Below are the code and all the weights of a small trained network. Each question names an input and a class and asks about switching units off, where a switched-off unit gives its printed mean instead of its output.

import numpy as np


def w(rows, s, z=0):
    codes = np.array(rows[::2]) - 128.0
    scale = np.full(codes.shape[1], s)
    scale[-1] = z or s
    return codes * scale


def norm(h):
    return h / np.sqrt((h * h).mean(-1, keepdims=True) + 1e-5)


def f(y):
    return y / 2 * (1 + np.tanh(0.7978845608 * (y + 0.044715 * y**3)))


def log_softmax(a):
    a = a - a.max(-1, keepdims=True)
    return a - np.log(np.exp(a).sum(-1, keepdims=True))


def net(x, mask):
    res = np.array(x, float).reshape(1, 4) / 4 @ E
    u = 0
    for l in range(2):
        y = f(norm(res) @ A[l][:, :-1].T + A[l][:, -1])
        res = res + np.where(mask[u : u + 12], y, B[l][:, -1]) @ B[l][:, :-1]
        u += 12
    return log_softmax(norm(res)[-1] @ U[:, :-1].T + U[:, -1])


A, B = {}, {}
E = w([
[109,20,130,113,225],'x0',
[11,112,128,201,54],'x1',
[161,80,151,253,181],'x2',
[53,198,98,59,152],'x3',
],0.0048)
A[0] = w([
[136,87,135,144,42,62],'L0N1',
[169,127,132,44,228,151],'L0N2',
[169,122,114,155,152,167],'L0N3',
[231,94,136,200,144,30],'L0N4',
[145,121,126,56,85,2],'L0N5',
[141,60,130,133,215,252],'L0N6',
[137,62,123,75,186,139],'L0N7',
[190,153,133,255,120,137],'L0N8',
[60,99,130,171,71,139],'L0N9',
[55,173,127,193,245,178],'L0N10',
[182,55,125,70,133,37],'L0N11',
[181,226,122,135,139,92],'L0N12',
],0.017,0.0041)
B[0] = w([
[107,113,140,192,50,161],'L0N1',
[162,65,56,70,115,231],'L0N2',
[171,105,128,128,150,170],'L0N3',
[135,78,33,117,196,219],'L0N4',
[141,170,104,62,213,154],'L0N5',
[168,67,176,169,144,246],'L0N6',
[96,48,183,103,86,203],'L0N7',
[252,209,55,165,108,226],'L0N8',
[57,125,113,137,81,195],'L0N9',
[92,132,96,113,232,199],'L0N10',
[163,94,205,112,106,176],'L0N11',
[146,207,202,204,90,179],'L0N12',
],0.03,0.012)
A[1] = w([
[183,119,113,106,191,80],'L1N1',
[115,128,172,113,121,96],'L1N2',
[172,130,10,139,159,82],'L1N3',
[195,194,153,141,223,102],'L1N4',
[56,94,78,188,98,1],'L1N5',
[114,219,215,100,175,73],'L1N6',
[37,194,109,123,124,111],'L1N7',
[103,184,87,2,122,99],'L1N8',
[140,97,70,157,123,54],'L1N9',
[27,90,198,108,143,122],'L1N10',
[208,72,199,125,154,90],'L1N11',
[83,99,160,185,229,102],'L1N12',
],0.019,0.0056)
B[1] = w([
[194,165,155,63,176,208],'L1N1',
[154,112,118,107,118,126],'L1N2',
[80,20,154,82,76,251],'L1N3',
[106,78,190,136,212,205],'L1N4',
[148,119,170,72,207,168],'L1N5',
[95,75,241,169,106,159],'L1N6',
[138,196,64,184,186,192],'L1N7',
[99,173,185,110,48,173],'L1N8',
[152,104,175,134,156,173],'L1N9',
[150,99,3,112,129,186],'L1N10',
[145,213,79,193,179,230],'L1N11',
[51,196,145,141,118,172],'L1N12',
],0.032,0.011)
U = w([
[139,65,74,177,3,61],'0',
[169,223,169,70,155,2],'1',
[150,234,127,204,50,150],'2',
[116,134,150,12,24,107],'3',
[44,178,9,155,193,151],'4',
[75,140,243,151,172,147],'5',
[215,10,90,106,193,180],'6',
],0.016,0.009)

Each question gives the input, the list of numbers given to net, and the class t.
The units are the neurons (one row each of A and B). Each row of codes is followed by its name. A weight is (code - 128) times the scale printed after its matrix; where a second scale follows, it is the last column's (A, B and U).
mask holds one flag per neuron, layer by layer. A switched-off neuron (its flag False) gives its mean, the last column of its row in B, instead of its output. The means were averaged over made-up inputs and are rounded, as every weight is.
A unit's drop is (log p(t) with every unit on - log p(t) with that unit switched off) / (log p(t) with every unit on - log p(t) with every unit switched off).
The circuit of an input: a set's keep is (log p(t) with only the set's units on - log p(t) with every unit switched off) / (log p(t) with every unit on - log p(t) with every unit switched off). Starting from the 12 units with the biggest drops (on a tie, the unit counted first), units are removed one at a time, each time the one whose removal leaves the highest keep (on an exact tie, the one counted first), for as long as the keep stays at least 0.8.
circuit, biggest first: the units of the circuit, biggest drop first
unit that matters most: the unit with the biggest drop
top k neurons: the k neurons with the biggest drops, biggest first
top k neurons in layer l: the k neurons of layer l with the biggest drops, biggest first
drop when u is switched off: that unit's drop, to one decimal
input [-1,-1,-8,1], class 5: unit that matters most : L0N5
input [6,4,7,2], class 5: top 2 neurons : L1N12; L0N2
input [0,1,-8,4], class 3: circuit, biggest first : L0N6; L1N8
input [-5,7,8,1], class 0: top 2 neurons : L0N8; L0N9
input [-5,4,5,6], class 4: circuit, biggest first : L0N9; L0N6
input [-3,5,6,0], class 0: circuit, biggest first : L0N8; L0N9; L1N3
input [-2,4,-6,-8], class 2: circuit, biggest first : L0N4; L0N1
input [-7,8,-1,-2], class 2: top 3 neurons in layer 0 : L0N4; L0N2; L0N10
input [-2,-7,-1,5], class 3: top 2 neurons : L0N2; L0N6
input [-5,2,2,7], class 4: top 3 neurons : L0N8; L1N7; L0N6
input [-3,7,6,-1], class 0: top 3 neurons : L0N8; L0N9; L1N3
input [-8,5,-6,-5], class 2: top 3 neurons in layer 0 : L0N4; L0N10; L0N1
input [-3,5,3,-2], class 0: top 2 neurons in layer 0 : L0N8; L0N12
input [-7,-6,0,6], class 5: unit that matters most : L0N12
input [-1,4,0,-7], class 0: top 2 neurons : L0N8; L0N1
input [-4,4,3,-8], class 0: top 2 neurons : L0N8; L0N1
input [-1,-3,1,6], class 3: top 2 neurons in layer 0 : L0N2; L0N6
input [2,1,-3,4], class 3: top 2 neurons : L0N6; L1N8
input [-7,8,2,1], class 2: top 2 neurons in layer 0 : L0N4; L0N2
input [-4,-4,-6,-1], class 5: unit that matters most : L0N12
input [-8,8,7,-7], class 0: drop when L0N8 is switched off : 0.6
input [6,4,0,7], class 4: drop when L1N12 is switched off : 0.1
input [-7,3,0,-3], class 2: drop when L0N2 is switched off : 0.1
input [1,-2,0,8], class 3: drop when L0N6 is switched off : 0.3
input [-7,5,-1,0], class 2: top 2 neurons in layer 0 : L0N4; L0N10
input [-6,5,1,-5], class 0: top 2 neurons in layer 0 : L0N8; L0N12
input [-2,0,1,6], class 5: top neuron in layer 1 : L1N6
